Below is a small trained network, with its code and all its weights. Each question gives an input and a class and asks what happens when units are switched off, that is, made to give their printed mean instead of their output.

import numpy as np


def w(rows, s, z=0):
    codes = np.array(rows[::2]) - 128.0
    scale = np.full(codes.shape[1], s)
    scale[-1] = z or s
    return codes * scale


def f(y):
    return np.maximum(y, 0)


def log_softmax(a):
    a = a - a.max(-1, keepdims=True)
    return a - np.log(np.exp(a).sum(-1, keepdims=True))


def net(x, mask):
    res = np.array(x, float).reshape(1, 7) / 4 @ E
    y = f(res @ A[0][:, :-1].T + A[0][:, -1])
    res = res + np.where(mask, y, B[0][:, -1]) @ B[0][:, :-1]
    return log_softmax(res[-1] @ U[:, :-1].T + U[:, -1])


A, B = {}, {}
E = w([
[130,143,129,117,119],'x0',
[133,155,127,111,105],'x1',
[124,89,134,146,150],'x2',
[198,102,59,99,136],'x3',
[197,98,254,113,181],'x4',
[64,127,122,49,235],'x5',
[132,173,115,172,172],'x6',
],0.0087)
A[0] = w([
[159,106,137,194,73,70],'neuron 1',
[88,150,231,159,122,122],'neuron 2',
[86,145,112,142,113,104],'neuron 3',
[137,215,122,210,165,190],'neuron 4',
[95,125,149,89,155,66],'neuron 5',
[81,141,135,57,202,70],'neuron 6',
[132,121,170,101,131,104],'neuron 7',
[83,106,108,138,104,100],'neuron 8',
[170,96,173,88,106,96],'neuron 9',
[173,145,246,127,168,75],'neuron 10',
[112,84,140,176,155,187],'neuron 11',
[79,163,160,140,149,114],'neuron 12',
[53,110,172,127,75,94],'neuron 13',
[138,190,122,138,153,255],'neuron 14',
[53,144,45,155,107,68],'neuron 15',
[104,112,65,133,126,50],'neuron 16',
[60,137,170,178,129,110],'neuron 17',
[203,120,83,87,165,115],'neuron 18',
[87,150,153,121,138,115],'neuron 19',
[183,142,155,117,173,101],'neuron 20',
[91,150,116,57,191,60],'neuron 21',
[103,152,192,133,130,109],'neuron 22',
[207,127,113,100,161,127],'neuron 23',
[159,139,150,186,90,115],'neuron 24',
[95,118,118,64,166,37],'neuron 25',
[151,130,163,118,87,164],'neuron 26',
[88,66,159,52,47,200],'neuron 27',
],0.012,0.0047)
B[0] = w([
[209,164,136,175,131,188],'neuron 1',
[146,87,57,113,79,219],'neuron 2',
[100,141,121,123,122,161],'neuron 3',
[133,93,109,85,180,206],'neuron 4',
[155,142,131,152,140,170],'neuron 5',
[227,163,136,169,129,226],'neuron 6',
[94,142,142,129,134,169],'neuron 7',
[117,174,135,99,139,159],'neuron 8',
[92,159,113,140,141,185],'neuron 9',
[28,192,150,127,123,255],'neuron 10',
[129,135,137,81,193,176],'neuron 11',
[120,98,93,114,89,178],'neuron 12',
[160,107,96,118,89,171],'neuron 13',
[117,83,145,106,232,206],'neuron 14',
[44,142,178,119,120,216],'neuron 15',
[92,135,164,97,114,167],'neuron 16',
[152,113,113,124,62,180],'neuron 17',
[107,82,94,108,40,188],'neuron 18',
[128,76,128,136,105,166],'neuron 19',
[68,135,144,127,103,189],'neuron 20',
[186,130,150,194,115,211],'neuron 21',
[121,115,112,92,124,183],'neuron 22',
[102,89,91,86,101,185],'neuron 23',
[207,163,144,147,137,187],'neuron 24',
[186,167,121,165,96,180],'neuron 25',
[133,109,146,154,174,180],'neuron 26',
[101,79,129,106,248,213],'neuron 27',
],0.016,0.0089)
U = w([
[5,254,179,127,124,82],'0',
[190,205,127,187,128,78],'1',
[108,123,94,94,198,253],'2',
[120,92,41,69,54,85],'3',
],0.0088,0.0047)

Each question gives the input, the list of numbers given to net, and the class t.
The units are the neurons (one row each of A and B). Each row of codes is followed by its name. A weight is (code - 128) times the scale printed after its matrix; where a second scale follows, it is the last column's (A, B and U).
mask holds one flag per neuron, in row order. A switched-off neuron (its flag False) gives its mean, the last column of its row in B, instead of its output. The means were averaged over made-up inputs and are rounded, as every weight is.
A unit's drop is (log p(t) with every unit on - log p(t) with that unit switched off) / (log p(t) with every unit on - log p(t) with every unit switched off).
The circuit of an input: a set's keep is (log p(t) with only the set's units on - log p(t) with every unit switched off) / (log p(t) with every unit on - log p(t) with every unit switched off). Starting from the 12 units with the biggest drops (on a tie, the unit counted first), units are removed one at a time, each time the one whose removal leaves the highest keep (on an exact tie, the one counted first), for as long as the keep stays at least 0.8.
units of the circuit, in order: the units of the circuit, biggest drop first
unit that matters most: the unit with the biggest drop
top k neurons: the k neurons with the biggest drops, biggest first
drop of u: that unit's drop, to one decimal
input [0,2,1,1,3,-8,-7], class 1: top 2 neurons -> [neuron 1; neuron 24]
input [3,1,3,-7,1,-6,-2], class 3: top 4 neurons -> [neuron 2; neuron 6; neuron 13; neuron 21]
input [-4,4,-1,7,-2,6,-1], class 3: top 2 neurons -> [neuron 18; neuron 23]
input [-8,2,-7,-2,0,-4,7], class 2: unit that matters most -> neuron 4
input [-3,-6,-1,-3,3,-5,7], class 2: top 3 neurons -> [neuron 4; neuron 6; neuron 21]
input [4,6,0,-3,-4,6,5], class 1: top 3 neurons -> [neuron 6; neuron 21; neuron 10]
input [8,7,7,-3,-7,-6,-8], class 2: top 3 neurons -> [neuron 27; neuron 10; neuron 13]
input [-4,5,7,-7,0,-4,-5], class 3: top 4 neurons -> [neuron 2; neuron 13; neuron 17; neuron 14]
input [-2,4,1,7,-2,-2,6], class 3: top 2 neurons -> [neuron 18; neuron 27]
input [1,4,-7,0,0,-4,-8], class 2: top 2 neurons -> [neuron 27; neuron 6]
input [8,-3,6,2,-3,4,1], class 1: top 2 neurons -> [neuron 10; neuron 27]
input [8,4,-1,-8,-7,2,5], class 3: units of the circuit, in order -> [neuron 10; neuron 17]
input [1,-4,7,8,-4,-1,7], class 3: top 3 neurons -> [neuron 18; neuron 27; neuron 10]
input [8,-3,8,5,2,-6,-1], class 1: units of the circuit, in order -> [neuron 1]
input [-5,-3,1,6,-7,-1,-3], class 0: top 2 neurons -> [neuron 15; neuron 2]
input [0,-6,8,3,8,3,3], class 0: drop of neuron 10 -> 0.3
input [5,5,1,3,8,-4,-6], class 0: drop of neuron 10 -> 0.5
input [5,8,-2,8,-2,7,2], class 3: drop of neuron 23 -> 1.7
